Below are the code and all the weights of a small trained network. Each question names an input and a target symbol and asks about switching units off, where a switched-off unit gives its printed mean instead of its output.

import numpy as np


def w(rows, s, z=0):
    codes = np.array(rows[::2]) - 128.0
    scale = np.full(codes.shape[1], s)
    scale[-1] = z or s
    return codes * scale


def norm(h):
    return h / np.sqrt((h * h).mean(-1, keepdims=True) + 1e-5)


def f(y):
    return y / 2 * (1 + np.tanh(0.7978845608 * (y + 0.044715 * y**3)))


def softmax(a):
    e = np.exp(a - a.max(-1, keepdims=True))
    return e / e.sum(-1, keepdims=True)


def log_softmax(a):
    a = a - a.max(-1, keepdims=True)
    return a - np.log(np.exp(a).sum(-1, keepdims=True))


def net(x, mask):
    ids = ['αημξτφψω'.index(c) for c in x.split()]
    T = len(ids)
    res = E[ids] + P[:T]
    u = 0
    for l in range(2):
        r = norm(res)
        for j in range(2):
            rows = slice(3 * j, 3 * j + 3)
            q, k, v = (r @ M[l][rows].T for M in (Q, K, V))
            z = softmax(np.where(np.tri(T) > 0, q @ k.T / 3**0.5, -1e9)) @ v
            o = O[l][rows]
            res = res + np.where(mask[u + j], z, o[:, -1]) @ o[:, :-1]
        u += 2
        y = f(norm(res) @ A[l][:, :-1].T + A[l][:, -1])
        res = res + np.where(mask[u : u + 4], y, B[l][:, -1]) @ B[l][:, :-1]
        u += 4
    return log_softmax(norm(res)[-1] @ U[:, :-1].T + U[:, -1])


Q, K, V, O, A, B = {}, {}, {}, {}, {}, {}
E = w([
[162,94,144,65,174,81,127,238,160],'α',
[206,148,172,142,63,85,82,146,71],'η',
[35,141,224,65,126,133,51,130,124],'μ',
[99,114,158,133,147,97,111,200,12],'ξ',
[207,156,80,55,134,136,38,129,98],'τ',
[188,144,111,183,61,105,93,216,106],'φ',
[153,121,124,149,140,249,62,155,74],'ψ',
[134,149,74,97,85,192,155,126,19],'ω',
],0.012)
P = w([
[152,10,87,138,114,73,70,107,122],'0',
[150,62,109,120,118,119,110,135,116],'1',
[142,94,125,110,125,138,124,140,117],'2',
[141,120,131,111,136,146,129,145,117],'3',
[139,146,135,116,143,150,133,145,122],'4',
[131,171,139,120,150,146,139,148,122],'5',
[127,195,144,123,157,145,147,146,128],'6',
[121,219,150,122,161,142,155,152,131],'7',
],0.014)
Q[0] = w([
[60,89,122,44,234,139,113,167,77],'L0H1',
[126,42,3,163,167,176,150,2,187],'L0H1',
[117,26,161,206,203,66,134,127,155],'L0H1',
[114,108,102,117,129,111,126,68,166],'L0H2',
[99,121,124,133,149,114,134,175,131],'L0H2',
[129,95,123,156,84,141,156,70,171],'L0H2',
],0.008)
K[0] = w([
[199,175,158,154,95,145,152,118,147],'L0H1',
[121,1,126,139,78,92,101,109,119],'L0H1',
[137,65,79,97,80,138,104,91,134],'L0H1',
[142,107,101,108,104,168,152,122,128],'L0H2',
[120,136,127,119,155,120,125,156,107],'L0H2',
[171,134,117,131,132,124,162,154,123],'L0H2',
],0.012)
V[0] = w([
[104,149,172,139,102,35,156,169,110],'L0H1',
[188,173,131,88,3,95,107,84,132],'L0H1',
[133,124,130,181,108,169,95,177,167],'L0H1',
[30,64,160,92,153,109,142,83,151],'L0H2',
[191,106,61,93,99,173,145,159,142],'L0H2',
[98,182,141,113,70,132,83,73,183],'L0H2',
],0.0075)
O[0] = w([
[138,78,47,142,252,218,114,178,102,70],'L0H1',
[141,105,212,174,145,244,161,114,233,255],'L0H1',
[63,118,30,94,102,111,76,175,191,137],'L0H1',
[123,245,189,14,150,203,181,184,108,147],'L0H2',
[119,113,82,252,175,76,1,158,188,160],'L0H2',
[134,111,135,86,46,195,148,217,126,102],'L0H2',
],0.0052,0.0039)
A[0] = w([
[73,195,147,83,75,141,254,146,104,105],'L0N1',
[153,71,19,177,138,68,207,118,126,104],'L0N2',
[45,105,91,148,115,191,224,130,128,253],'L0N3',
[66,115,99,170,85,44,101,47,98,173],'L0N4',
],0.007,0.0022)
B[0] = w([
[155,183,135,146,49,100,92,143,160,254],'L0N1',
[134,152,255,166,103,151,149,89,221,144],'L0N2',
[177,130,123,211,165,156,85,152,184,124],'L0N3',
[167,86,133,172,229,244,151,168,165,183],'L0N4',
],0.0079,0.0034)
Q[1] = w([
[52,99,153,83,39,95,197,121,76],'L1H1',
[134,97,82,195,144,101,101,100,33],'L1H1',
[190,183,136,133,129,134,96,153,37],'L1H1',
[149,117,182,97,233,168,37,152,87],'L1H2',
[149,2,94,143,233,100,136,135,189],'L1H2',
[64,115,118,125,120,122,163,58,29],'L1H2',
],0.0094)
K[1] = w([
[141,96,103,142,92,158,72,18,164],'L1H1',
[77,33,113,47,132,127,131,131,103],'L1H1',
[65,254,154,133,187,104,152,161,158],'L1H1',
[132,203,96,219,139,103,164,212,127],'L1H2',
[179,13,186,141,23,131,59,192,84],'L1H2',
[133,28,128,94,189,105,119,200,176],'L1H2',
],0.0085)
V[1] = w([
[48,183,134,125,132,123,77,175,154],'L1H1',
[198,136,85,178,122,127,156,160,3],'L1H1',
[150,182,49,169,43,206,117,113,137],'L1H1',
[153,150,147,78,118,185,123,65,162],'L1H2',
[155,153,42,125,112,108,205,185,198],'L1H2',
[105,169,144,222,121,141,116,98,84],'L1H2',
],0.0074)
O[1] = w([
[80,83,127,114,77,152,169,105,156,156],'L1H1',
[122,92,212,183,158,143,16,52,82,114],'L1H1',
[197,85,122,60,52,140,76,115,139,85],'L1H1',
[89,158,161,164,162,102,170,105,163,199],'L1H2',
[28,137,198,69,111,117,94,219,83,2],'L1H2',
[220,1,135,87,144,119,197,146,93,82],'L1H2',
],0.008,0.0039)
A[1] = w([
[148,130,93,113,89,54,87,140,119,126],'L1N1',
[143,149,118,93,155,131,122,121,75,149],'L1N2',
[132,94,110,157,170,102,123,115,120,136],'L1N3',
[107,120,4,137,158,89,217,125,153,3],'L1N4',
],0.018,0.004)
B[1] = w([
[108,114,112,125,192,91,150,79,136,176],'L1N1',
[109,87,116,184,119,112,156,129,119,181],'L1N2',
[74,167,142,78,105,115,163,149,104,254],'L1N3',
[167,121,73,47,99,136,251,211,128,201],'L1N4',
],0.019,0.0063)
U = w([
[205,112,147,183,255,249,144,155,162,159],'α',
[144,137,80,77,128,133,223,200,156,157],'η',
[219,45,215,90,82,46,163,89,80,2],'μ',
[134,123,78,88,191,68,132,45,156,131],'ξ',
[119,57,108,85,119,177,46,181,81,131],'τ',
[59,198,136,183,165,107,145,160,35,81],'φ',
[155,215,173,137,71,128,114,100,219,122],'ψ',
[87,38,116,249,78,91,170,121,208,227],'ω',
],0.0092,0.0042)

Each question gives the input, a string of symbols that net reads in full, and the target symbol t.
The units are the heads (3 rows each of Q, K, V and O) and the neurons (one row each of A and B). Each row of codes is followed by its name. A weight is (code - 128) times the scale printed after its matrix; where a second scale follows, it is the last column's (O, A, B and U).
mask holds one flag per unit, layer by layer, with each layer's heads first. A switched-off unit (its flag False) gives its mean, the last column of its rows in O or B, instead of its output. The means were averaged over made-up inputs and are rounded, as every weight is.
A unit's drop is (log p(t) with every unit on - log p(t) with that unit switched off) / (log p(t) with every unit on - log p(t) with every unit switched off).
top k neurons: the k neurons with the biggest drops, biggest first
k most important neurons of layer l: the k neurons of layer l with the biggest drops, biggest first
which heads matter: for each layer, one digit per head in row order, 1 if its drop is at least 0.15 and else 0, layers parted by /
input τ τ μ ω μ η ω, target ψ: which heads matter : 01 / 10
input τ ψ τ φ τ ψ, target τ: top neuron : [L0N4]
input φ ξ η μ ω ξ ξ, target ω: which heads matter : 11 / 00
input μ τ μ ξ τ, target φ: which heads matter : 10 / 01
input ω τ ψ φ, target ω: top 2 neurons : [L0N2; L0N4]
input η τ μ ξ α, target ω: top 2 neurons : [L1N2; L0N1]
input τ η τ μ η τ, target α: which heads matter : 10 / 00
input μ τ φ τ α τ φ, target ψ: which heads matter : 01 / 10
input τ τ ξ μ, target ω: which heads matter : 10 / 01
input τ ψ ξ, target φ: top 3 neurons : [L1N3; L0N4; L1N4]
input φ ξ ω, target φ: which heads matter : 10 / 10
input τ φ φ τ μ ω α, target μ: 2 most important neurons of layer 0 : [L0N3; L0N1]
input μ τ η ψ, target α: 2 most important neurons of layer 1 : [L1N3; L1N4]
input η η φ τ ψ φ ω, target α: which heads matter : 01 / 00
input τ ω ξ φ ω τ μ, target ψ: 3 most important neurons of layer 0 : [L0N1; L0N4; L0N3]
input η μ φ ω, target τ: which heads matter : 10 / 11
input τ τ ξ μ α φ τ, target τ: top neuron : [L1N3]
input μ α μ μ η α, target α: top 2 neurons : [L1N3; L1N4]
input ψ ψ ω τ τ τ ω, target α: which heads matter : 01 / 10
input φ μ μ μ τ η ξ, target α: top 3 neurons : [L1N3; L0N3; L1N4]
input τ η μ ψ μ τ, target ψ: which heads matter : 01 / 01
input τ α α τ τ ξ μ, target ω: which heads matter : 11 / 01
input μ τ η η, target α: most important neuron of layer 0 : [L0N1]
